Below are the code and all the weights of a small trained network. Each question names an input and a target symbol and asks about switching units off, where a switched-off unit gives its printed mean instead of its output.

import numpy as np


def w(rows, s, z=0):
    codes = np.array(rows[::2]) - 128.0
    scale = np.full(codes.shape[1], s)
    scale[-1] = z or s
    return codes * scale


def norm(h):
    return h / np.sqrt((h * h).mean(-1, keepdims=True) + 1e-5)


def softmax(a):
    e = np.exp(a - a.max(-1, keepdims=True))
    return e / e.sum(-1, keepdims=True)


def log_softmax(a):
    a = a - a.max(-1, keepdims=True)
    return a - np.log(np.exp(a).sum(-1, keepdims=True))


def net(x, mask):
    ids = ['αβγδζηθλμξπστψω'.index(c) for c in x.split()]
    T = len(ids)
    res = E[ids] + P[:T]
    u = 0
    for l in range(3):
        r = norm(res)
        for j in range(3):
            rows = slice(2 * j, 2 * j + 2)
            q, k, v = (r @ M[l][rows].T for M in (Q, K, V))
            z = softmax(np.where(np.tri(T) > 0, q @ k.T / 2**0.5, -1e9)) @ v
            o = O[l][rows]
            res = res + np.where(mask[u + j], z, o[:, -1]) @ o[:, :-1]
        u += 3
    return log_softmax(norm(res)[-1] @ U[:, :-1].T + U[:, -1])


Q, K, V, O = {}, {}, {}, {}
E = w([
[127,122,133,124,31,133,114,176,155,194,115,119],'α',
[144,130,153,118,42,119,135,135,152,141,99,45],'β',
[130,196,145,139,80,85,138,151,165,136,201,105],'γ',
[138,134,166,64,48,147,106,108,139,189,93,130],'δ',
[35,109,126,130,60,106,149,157,148,92,131,163],'ζ',
[137,74,106,139,82,147,49,92,152,162,176,93],'η',
[103,190,72,151,61,122,88,107,145,120,157,206],'θ',
[57,160,126,89,89,113,185,110,112,95,44,112],'λ',
[62,163,63,186,121,90,139,129,125,153,76,68],'μ',
[168,182,74,105,128,130,100,64,110,175,60,54],'ξ',
[72,117,183,143,129,87,42,116,143,139,92,181],'π',
[98,93,129,121,151,91,79,101,147,6,187,121],'σ',
[87,60,105,22,174,102,189,132,119,118,142,68],'τ',
[166,135,181,78,139,119,94,140,111,55,17,91],'ψ',
[86,106,133,102,214,92,139,124,104,223,132,47],'ω',
],0.0027)
P = w([
[174,96,140,141,117,155,144,94,199,147,89,165],'0',
[80,183,112,85,148,150,99,161,254,113,116,69],'1',
[152,113,110,117,131,45,126,105,192,145,104,136],'2',
[125,126,148,138,96,134,147,94,152,129,114,120],'3',
[74,170,111,80,129,140,83,175,189,122,131,84],'4',
[137,120,108,108,110,33,119,115,147,137,123,128],'5',
[116,132,149,139,96,131,142,99,122,124,126,117],'6',
[70,169,106,83,119,138,71,186,143,124,147,89],'7',
[128,120,107,108,107,29,113,131,109,138,140,126],'8',
[116,133,147,144,95,128,142,104,90,122,136,116],'9',
[73,164,108,86,116,139,65,197,98,124,157,96],'10',
[128,115,109,112,107,40,103,135,66,136,150,135],'11',
[119,131,147,146,97,124,135,111,51,120,142,118],'12',
[88,158,115,99,122,141,75,193,52,123,167,111],'13',
],0.0048)
Q[0] = w([
[124,125,159,147,93,135,136,68,128,161,121,99],'L0H0',
[121,126,87,160,146,116,124,155,150,108,173,174],'L0H0',
[143,93,103,81,141,210,54,195,130,183,106,215],'L0H1',
[103,138,152,159,148,234,175,161,130,136,134,135],'L0H1',
[122,134,139,165,195,254,146,116,121,69,118,148],'L0H2',
[11,238,107,18,105,185,1,232,133,128,159,25],'L0H2',
],0.0082)
K[0] = w([
[126,120,151,146,91,121,135,102,64,139,148,121],'L0H0',
[77,178,97,87,154,140,83,170,152,107,145,110],'L0H0',
[164,106,132,145,166,143,154,110,245,135,97,162],'L0H1',
[98,149,89,102,173,94,152,108,188,146,93,111],'L0H1',
[142,151,106,87,177,114,85,162,221,96,73,138],'L0H2',
[122,125,108,116,156,101,93,132,2,108,118,145],'L0H2',
],0.0094)
V[0] = w([
[73,182,148,99,132,237,74,110,117,134,139,41],'L0H0',
[124,163,96,101,142,152,132,220,154,112,77,100],'L0H0',
[154,62,140,124,151,113,202,87,135,131,173,130],'L0H1',
[110,146,94,34,163,44,60,216,174,131,133,101],'L0H1',
[78,60,111,254,97,109,165,225,141,112,141,109],'L0H2',
[212,135,196,120,89,123,147,227,121,70,10,64],'L0H2',
],0.0026)
O[0] = w([
[207,41,171,103,116,141,147,166,126,159,36,57,239],'L0H0',
[119,172,156,60,119,154,109,53,104,139,76,64,225],'L0H0',
[86,133,174,81,154,93,152,148,150,140,148,75,10],'L0H1',
[123,83,120,60,99,190,50,108,130,192,106,247,255],'L0H1',
[220,66,124,148,172,163,109,220,148,154,80,193,74],'L0H2',
[112,142,76,210,187,84,147,254,153,56,194,176,178],'L0H2',
],0.0028,0.00067)
Q[1] = w([
[235,92,125,169,142,73,190,94,145,133,109,217],'L1H0',
[130,166,162,189,176,246,147,124,131,114,147,165],'L1H0',
[128,148,117,146,181,247,189,134,125,129,161,133],'L1H1',
[187,78,145,156,176,87,185,67,133,118,130,191],'L1H1',
[134,133,120,106,93,1,104,147,132,150,119,147],'L1H2',
[185,59,149,154,157,118,201,60,127,110,129,171],'L1H2',
],0.0097)
K[1] = w([
[141,166,123,148,85,160,165,122,233,139,122,115],'L1H0',
[106,106,126,99,190,98,112,95,247,119,115,142],'L1H0',
[134,153,87,100,150,99,104,115,254,138,86,107],'L1H1',
[120,91,171,145,117,150,104,98,199,77,128,139],'L1H1',
[125,138,154,121,78,104,113,137,63,88,183,152],'L1H2',
[126,146,151,131,96,127,156,119,237,127,128,151],'L1H2',
],0.0094)
V[1] = w([
[140,180,25,91,98,177,122,152,132,185,94,141],'L1H0',
[115,165,253,171,146,83,77,165,143,201,127,146],'L1H0',
[75,60,141,186,137,94,49,112,131,131,154,93],'L1H1',
[109,191,198,196,138,81,62,133,123,170,67,177],'L1H1',
[97,87,142,211,117,131,114,110,104,77,170,86],'L1H2',
[116,159,172,90,89,209,151,165,142,68,106,136],'L1H2',
],0.0039)
O[1] = w([
[166,236,145,99,115,157,194,93,132,143,172,155,172],'L1H0',
[77,135,193,208,195,86,69,27,109,138,86,138,215],'L1H0',
[199,237,179,177,133,92,153,245,149,127,136,182,198],'L1H1',
[171,179,129,3,170,156,163,197,129,145,54,90,254],'L1H1',
[121,220,158,103,137,155,202,59,128,153,152,102,44],'L1H2',
[161,117,190,154,52,64,75,141,116,182,146,182,120],'L1H2',
],0.0035,0.0011)
Q[2] = w([
[92,148,167,185,73,180,109,138,134,127,149,121],'L2H0',
[197,64,100,189,156,110,211,47,131,112,92,164],'L2H0',
[44,165,133,61,100,158,37,196,118,133,140,58],'L2H1',
[104,107,154,156,184,231,125,124,149,123,187,161],'L2H1',
[181,147,90,117,110,93,170,70,111,136,91,123],'L2H2',
[134,102,103,137,202,255,118,144,156,138,150,141],'L2H2',
],0.0092)
K[2] = w([
[136,104,133,169,100,151,161,142,8,130,141,162],'L2H0',
[121,117,141,151,107,153,135,126,216,128,120,118],'L2H0',
[150,115,137,99,167,107,108,132,49,139,189,123],'L2H1',
[98,122,101,81,179,101,93,119,250,141,137,112],'L2H1',
[163,128,126,182,125,151,182,73,89,145,106,150],'L2H2',
[125,113,89,99,148,102,117,113,255,120,110,125],'L2H2',
],0.0095)
V[2] = w([
[183,179,57,164,117,154,88,89,104,73,92,137],'L2H0',
[61,107,148,125,104,124,206,134,107,88,75,209],'L2H0',
[35,121,119,117,116,78,194,181,70,253,141,157],'L2H1',
[154,151,63,190,148,164,92,139,121,247,157,59],'L2H1',
[177,90,204,112,167,50,203,75,97,157,144,93],'L2H2',
[160,246,82,132,136,79,109,139,136,150,156,86],'L2H2',
],0.0039)
O[2] = w([
[125,154,113,145,122,102,46,131,162,117,118,116,108],'L2H0',
[105,134,116,57,132,70,130,132,111,130,105,161,96],'L2H0',
[135,113,112,148,129,135,134,91,254,118,118,116,129],'L2H1',
[143,119,133,98,100,76,157,106,143,92,69,160,74],'L2H1',
[70,152,140,84,101,139,80,169,166,153,136,117,49],'L2H2',
[102,76,150,138,165,130,161,115,112,150,149,157,253],'L2H2',
],0.0061,0.0026)
U = w([
[150,141,176,32,35,170,24,101,176,156,90,127,119],'α',
[42,45,158,135,191,87,60,70,121,179,38,88,116],'β',
[208,24,128,118,110,156,138,181,155,164,59,240,180],'γ',
[124,93,113,88,156,213,72,181,3,154,125,77,144],'δ',
[121,23,28,113,127,221,136,125,175,115,200,116,204],'ζ',
[92,130,76,21,92,69,175,163,115,88,164,229,99],'η',
[90,122,84,209,199,57,112,212,105,10,193,148,156],'θ',
[187,110,157,88,110,143,219,31,43,158,87,35,116],'λ',
[132,141,63,200,97,123,93,25,105,105,171,225,155],'μ',
[144,148,171,174,39,34,165,201,106,104,68,56,5],'ξ',
[251,115,163,254,136,167,82,138,183,175,172,133,141],'π',
[64,184,200,151,135,110,183,111,144,186,244,155,28],'σ',
[175,227,139,87,217,175,152,206,152,167,52,156,168],'τ',
[138,131,122,177,208,116,210,65,198,53,52,96,240],'ψ',
[33,233,64,105,114,120,144,97,149,53,150,12,80],'ω',
],0.0068,0.0028)

Each question gives the input, a string of symbols that net reads in full, and the target symbol t.
The units are the heads (2 rows each of Q, K, V and O). Each row of codes is followed by its name. A weight is (code - 128) times the scale printed after its matrix; where a second scale follows, it is the last column's (O and U).
mask holds one flag per head, layer by layer. A switched-off head (its flag False) gives its mean, the last column of its rows in O, instead of its output. The means were averaged over made-up inputs and are rounded, as every weight is.
A unit's drop is (log p(t) with every unit on - log p(t) with that unit switched off) / (log p(t) with every unit on - log p(t) with every unit switched off).
The circuit of an input: a set's keep is (log p(t) with only the set's units on - log p(t) with every unit switched off) / (log p(t) with every unit on - log p(t) with every unit switched off). Starting from all 9 units, units are removed one at a time, each time the one whose removal leaves the highest keep (on an exact tie, the one counted first), for as long as the keep stays at least 0.8.
circuit, biggest first: the units of the circuit, biggest drop first
unit that matters most: the unit with the biggest drop
which heads matter: for each layer, one digit per head in row order, 1 if its drop is at least 0.15 and else 0, layers parted by /
input ζ γ λ, target π: unit that matters most	L2H1
input θ δ σ π π λ, target τ: which heads matter	000 / 010 / 000
input η γ α σ σ θ ψ β θ λ ζ β γ ξ, target ω: circuit, biggest first	L2H1; L0H2
input θ ζ γ θ γ ξ γ γ γ γ σ θ, target β: circuit, biggest first	L1H0; L2H2; L0H0
input γ τ τ, target β: circuit, biggest first	L1H0; L0H1
input ω η θ θ ψ θ θ ψ π γ ξ ζ γ, target σ: circuit, biggest first	L2H2; L1H2
input τ θ γ ω γ δ η η μ, target ξ: which heads matter	001 / 010 / 011
input ω β β γ γ β θ η δ θ γ γ δ, target α: circuit, biggest first	L2H2; L2H1
input γ λ θ ζ δ ω γ η, target ψ: which heads matter	000 / 000 / 010
input ω γ γ δ σ π ζ γ, target β: circuit, biggest first	L1H0; L0H0
input μ β ψ ζ θ γ, target π: circuit, biggest first	L2H1; L0H2
input δ δ η γ τ λ σ γ τ σ ζ, target ζ: circuit, biggest first	L2H1; L1H0
input θ τ δ β, target ξ: circuit, biggest first	L0H2; L2H2; L2H1
input γ ζ θ ζ γ μ τ θ θ δ ψ σ π, target τ: which heads matter	000 / 010 / 000
input θ π β β, target ξ: unit that matters most	L0H2
input γ ζ ξ γ γ π θ γ γ σ σ θ η, target π: circuit, biggest first	L1H1; L2H0
input γ ω γ θ β ζ, target λ: which heads matter	000 / 000 / 000
input γ γ θ δ γ ψ σ γ μ, target σ: circuit, biggest first	L1H2; L2H2
input ω β β, target α: which heads matter	010 / 000 / 001
input γ γ γ θ ζ θ π θ ξ, target τ: circuit, biggest first	L1H1
input γ ζ γ σ θ θ λ γ μ γ γ λ θ γ, target η: which heads matter	000 / 000 / 111
input α σ γ σ θ, target δ: which heads matter	000 / 000 / 010
input η θ ω ζ α σ γ γ ζ δ, target α: which heads matter	000 / 000 / 001
input λ β γ γ γ, target π: which heads matter	010 / 001 / 101
input θ ω μ γ β θ γ θ γ α β α, target ψ: circuit, biggest first	L2H1; L1H2
input η γ β ζ, target η: which heads matter	000 / 000 / 100
input δ θ γ ψ δ α, target δ: circuit, biggest first	L2H1
input β δ β, target θ: which heads matter	101 / 000 / 010
